Below are the code and all the weights of a small trained network. Each question names an input and a class and asks about switching units off, where a switched-off unit gives its printed mean instead of its output.

import numpy as np


def w(rows, s, z=0):
    codes = np.array(rows[::2]) - 128.0
    scale = np.full(codes.shape[1], s)
    scale[-1] = z or s
    return codes * scale


def norm(h):
    return h / np.sqrt((h * h).mean(-1, keepdims=True) + 1e-5)


def f(y):
    return np.maximum(y, 0)


def log_softmax(a):
    a = a - a.max(-1, keepdims=True)
    return a - np.log(np.exp(a).sum(-1, keepdims=True))


def net(x, mask):
    res = np.array(x, float).reshape(1, 3) / 4 @ E
    u = 0
    for l in range(4):
        y = f(norm(res) @ A[l][:, :-1].T + A[l][:, -1])
        res = res + np.where(mask[u : u + 6], y, B[l][:, -1]) @ B[l][:, :-1]
        u += 6
    return log_softmax(norm(res)[-1] @ U[:, :-1].T + U[:, -1])


A, B = {}, {}
E = w([
[106,102,226,33,174,203],'x0',
[110,2,91,185,158,148],'x1',
[101,232,38,140,207,153],'x2',
],0.0066)
A[0] = w([
[130,145,82,151,84,139,73],'L0N1',
[114,102,120,138,153,111,3],'L0N2',
[2,97,144,177,159,127,130],'L0N3',
[177,142,52,116,235,137,66],'L0N4',
[151,162,112,179,177,204,105],'L0N5',
[95,153,134,137,112,126,29],'L0N6',
],0.0089,0.0025)
B[0] = w([
[126,95,99,50,155,179,190],'L0N1',
[196,39,122,161,193,107,142],'L0N2',
[236,115,168,253,189,156,217],'L0N3',
[14,173,149,120,88,147,254],'L0N4',
[119,100,187,182,74,221,220],'L0N5',
[101,101,160,116,161,77,134],'L0N6',
],0.005,0.0041)
A[1] = w([
[144,246,190,86,133,32,91],'L1N1',
[112,112,8,165,103,1,109],'L1N2',
[160,23,216,147,15,40,103],'L1N3',
[151,99,159,82,242,180,4],'L1N4',
[113,81,133,149,165,189,97],'L1N5',
[136,212,121,59,108,119,36],'L1N6',
],0.0061,0.0022)
B[1] = w([
[206,96,118,207,203,96,217],'L1N1',
[142,108,107,37,61,189,219],'L1N2',
[52,179,136,142,151,73,255],'L1N3',
[145,153,61,1,112,117,184],'L1N4',
[206,171,101,143,112,88,194],'L1N5',
[160,115,130,158,162,121,187],'L1N6',
],0.0091,0.0048)
A[2] = w([
[173,148,36,159,1,113,178],'L2N1',
[79,136,104,176,161,179,2],'L2N2',
[38,96,128,129,141,39,49],'L2N3',
[147,17,86,175,172,141,96],'L2N4',
[173,138,174,60,161,188,134],'L2N5',
[176,167,188,117,99,121,58],'L2N6',
],0.0079,0.0015)
B[2] = w([
[138,51,153,63,162,171,254],'L2N1',
[81,174,188,152,164,79,175],'L2N2',
[79,203,177,109,118,173,182],'L2N3',
[227,231,122,158,254,52,201],'L2N4',
[126,70,41,120,121,146,216],'L2N5',
[167,172,46,212,151,117,166],'L2N6',
],0.0067,0.0056)
A[3] = w([
[53,198,52,107,193,186,246],'L3N1',
[35,87,218,160,77,98,176],'L3N2',
[112,98,83,66,107,128,116],'L3N3',
[88,115,43,108,57,83,226],'L3N4',
[110,71,107,25,119,201,98],'L3N5',
[2,192,92,173,104,186,124],'L3N6',
],0.0081,0.0013)
B[3] = w([
[102,68,178,145,63,77,255],'L3N1',
[12,204,148,184,108,109,177],'L3N2',
[131,104,32,58,4,138,180],'L3N3',
[142,60,164,102,71,193,161],'L3N4',
[161,89,98,133,70,178,224],'L3N5',
[2,199,215,136,127,86,193],'L3N6',
],0.0074,0.0069)
U = w([
[21,180,183,149,90,84,247],'0',
[254,162,116,177,214,84,71],'1',
[151,87,81,61,31,166,27],'2',
],0.012,0.0013)

Each question gives the input, the list of numbers given to net, and the class t.
The units are the neurons (one row each of A and B). Each row of codes is followed by its name. A weight is (code - 128) times the scale printed after its matrix; where a second scale follows, it is the last column's (A, B and U).
mask holds one flag per neuron, layer by layer. A switched-off neuron (its flag False) gives its mean, the last column of its row in B, instead of its output. The means were averaged over made-up inputs and are rounded, as every weight is.
A unit's drop is (log p(t) with every unit on - log p(t) with that unit switched off) / (log p(t) with every unit on - log p(t) with every unit switched off).
The circuit of an input: a set's keep is (log p(t) with only the set's units on - log p(t) with every unit switched off) / (log p(t) with every unit on - log p(t) with every unit switched off). Starting from the 12 units with the biggest drops (on a tie, the unit counted first), units are removed one at a time, each time the one whose removal leaves the highest keep (on an exact tie, the one counted first), for as long as the keep stays at least 0.8.
circuit, biggest first: the units of the circuit, biggest drop first
most important unit: the unit with the biggest drop
k most important neurons: the k neurons with the biggest drops, biggest first
top k neurons in layer l: the k neurons of layer l with the biggest drops, biggest first
drop of u: that unit's drop, to one decimal
input [-7,-3,-4], class 2: most important unit	L1N2
input [6,2,-6], class 0: top 2 neurons in layer 1	(L1N3, L1N2)
input [-4,7,-7], class 0: top 3 neurons in layer 1	(L1N3, L1N1, L1N6)
input [8,-5,6], class 2: circuit, biggest first	(L1N3, L2N5)
input [-6,1,5], class 2: 3 most important neurons	(L1N2, L2N1, L1N3)
input [-5,-5,2], class 1: 2 most important neurons	(L1N1, L1N6)
input [6,3,5], class 2: 3 most important neurons	(L1N4, L1N3, L2N5)
input [6,4,5], class 2: 2 most important neurons	(L1N4, L1N3)
input [-7,1,6], class 2: 2 most important neurons	(L1N2, L2N1)
input [0,4,-4], class 0: top 3 neurons in layer 1	(L1N3, L1N1, L1N6)
input [-5,6,-6], class 0: 3 most important neurons	(L1N3, L1N1, L2N3)
input [5,5,-2], class 1: 2 most important neurons	(L0N3, L1N2)
input [3,2,-3], class 0: 2 most important neurons	(L1N3, L1N2)
input [-1,3,-5], class 0: circuit, biggest first	(L1N3)
input [6,1,4], class 2: top 2 neurons in layer 1	(L1N4, L1N3)
input [2,7,5], class 1: 4 most important neurons	(L0N3, L2N4, L1N3, L1N5)
input [-6,4,1], class 2: top 2 neurons in layer 1	(L1N2, L1N1)
input [-2,7,-4], class 1: drop of L0N6	0.0
input [-7,-8,-1], class 1: drop of L1N1	1.9
input [2,-8,4], class 1: drop of L1N1	0.8
input [-3,7,-4], class 1: circuit, biggest first	(L2N4)
